Below are the code and all the weights of a small trained network. Each question names an input and a class and asks about switching units off, where a switched-off unit gives its printed mean instead of its output.

import numpy as np


def w(rows, s, z=0):
    codes = np.array(rows[::2]) - 128.0
    scale = np.full(codes.shape[1], s)
    scale[-1] = z or s
    return codes * scale


def f(y):
    return y / 2 * (1 + np.tanh(0.7978845608 * (y + 0.044715 * y**3)))


def log_softmax(a):
    a = a - a.max(-1, keepdims=True)
    return a - np.log(np.exp(a).sum(-1, keepdims=True))


def net(x, mask):
    res = np.array(x, float).reshape(1, 5) / 4 @ E
    y = f(res @ A[0][:, :-1].T + A[0][:, -1])
    res = res + np.where(mask, y, B[0][:, -1]) @ B[0][:, :-1]
    return log_softmax(res[-1] @ U[:, :-1].T + U[:, -1])


A, B = {}, {}
E = w([
[102,87,151,213,89,102,37,202,130],'x0',
[209,180,159,121,115,173,111,118,220],'x1',
[161,253,165,223,54,192,147,115,108],'x2',
[154,55,135,173,77,156,172,132,81],'x3',
[181,187,172,79,51,119,215,153,77],'x4',
],0.012)
A[0] = w([
[168,184,118,243,90,182,126,89,94,138],'N1',
[96,206,203,101,210,125,180,128,168,73],'N2',
[27,54,112,116,156,80,105,120,90,226],'N3',
[132,96,127,53,191,89,82,135,128,128],'N4',
[124,88,128,215,99,181,20,203,137,140],'N5',
[193,112,136,104,105,149,254,122,93,209],'N6',
[199,130,102,86,146,166,145,31,128,141],'N7',
[68,107,204,96,88,68,141,236,36,159],'N8',
[243,217,114,149,126,203,139,114,174,162],'N9',
[156,97,89,91,66,136,191,81,125,103],'N10',
[125,134,158,90,68,50,243,134,103,183],'N11',
[106,116,149,65,178,129,183,151,91,248],'N12',
[177,188,105,66,131,167,107,94,165,165],'N13',
[108,135,165,160,61,171,60,128,187,153],'N14',
[100,146,200,139,70,102,217,176,122,158],'N15',
[94,157,90,132,211,121,62,152,186,254],'N16',
],0.01,0.0064)
B[0] = w([
[65,187,139,186,96,148,149,158,64,224],'N1',
[208,148,140,174,165,131,191,125,161,176],'N2',
[75,88,76,138,190,35,138,183,146,253],'N3',
[101,60,95,54,194,170,140,116,239,209],'N4',
[159,128,216,220,149,22,54,213,141,226],'N5',
[188,157,6,93,124,196,49,37,35,242],'N6',
[69,140,211,84,166,221,97,47,151,201],'N7',
[231,115,74,100,37,9,145,233,82,218],'N8',
[100,240,186,166,47,223,239,114,189,234],'N9',
[167,116,100,123,170,157,12,85,71,180],'N10',
[230,140,40,39,122,105,221,116,21,225],'N11',
[151,106,15,82,254,100,158,103,86,215],'N12',
[188,169,152,64,153,189,170,70,205,202],'N13',
[175,98,175,231,81,103,147,194,182,185],'N14',
[178,194,111,104,71,107,110,203,48,198],'N15',
[72,136,144,155,212,34,173,172,254,236],'N16',
],0.0084,0.016)
U = w([
[115,121,91,58,167,195,131,21,83,121],'0',
[8,188,89,172,198,140,166,89,115,160],'1',
[120,182,158,101,153,129,172,105,194,76],'2',
[99,96,175,228,119,60,53,186,129,253],'3',
[36,49,79,59,175,77,117,138,163,104],'4',
[150,132,76,72,82,73,168,167,47,46],'5',
[108,161,161,161,42,191,150,137,111,120],'6',
],0.013,0.0049)

Each question gives the input, the list of numbers given to net, and the class t.
The units are the neurons (one row each of A and B). Each row of codes is followed by its name. A weight is (code - 128) times the scale printed after its matrix; where a second scale follows, it is the last column's (A, B and U).
mask holds one flag per neuron, in row order. A switched-off neuron (its flag False) gives its mean, the last column of its row in B, instead of its output. The means were averaged over made-up inputs and are rounded, as every weight is.
A unit's drop is (log p(t) with every unit on - log p(t) with that unit switched off) / (log p(t) with every unit on - log p(t) with every unit switched off).
The circuit of an input: a set's keep is (log p(t) with only the set's units on - log p(t) with every unit switched off) / (log p(t) with every unit on - log p(t) with every unit switched off). Starting from the 12 units with the biggest drops (on a tie, the unit counted first), units are removed one at a time, each time the one whose removal leaves the highest keep (on an exact tie, the one counted first), for as long as the keep stays at least 0.8.
circuit, biggest first: the units of the circuit, biggest drop first
most important unit: the unit with the biggest drop
k most important neurons: the k neurons with the biggest drops, biggest first
drop of u: that unit's drop, to one decimal
input [-3,1,4,-6,8], class 0: most important unit	N6
input [-1,7,2,3,7], class 6: 2 most important neurons	[N9, N12]
input [-7,0,8,6,-2], class 6: 4 most important neurons	[N9, N1, N12, N4]
input [1,-2,-8,8,1], class 4: 3 most important neurons	[N3, N4, N15]
input [-5,-1,8,-6,7], class 6: 2 most important neurons	[N9, N1]
input [7,8,0,-8,1], class 3: 2 most important neurons	[N5, N14]
input [7,-4,-4,-2,0], class 3: 2 most important neurons	[N5, N11]
input [-8,1,2,0,-7], class 2: 2 most important neurons	[N6, N13]
input [-6,-5,2,2,-7], class 4: 2 most important neurons	[N9, N1]
input [-7,5,4,8,-6], class 6: 4 most important neurons	[N9, N12, N1, N11]
input [-5,-8,3,5,-6], class 4: 2 most important neurons	[N9, N3]
input [1,-1,0,7,-1], class 3: 2 most important neurons	[N11, N12]
input [4,-8,-2,6,-4], class 3: drop of N5	1.1
input [3,-4,-1,3,-6], class 3: circuit, biggest first	[N5]
input [-1,7,7,-8,2], class 6: drop of N1	0.5
input [-5,7,-7,0,4], class 0: drop of N4	0.0
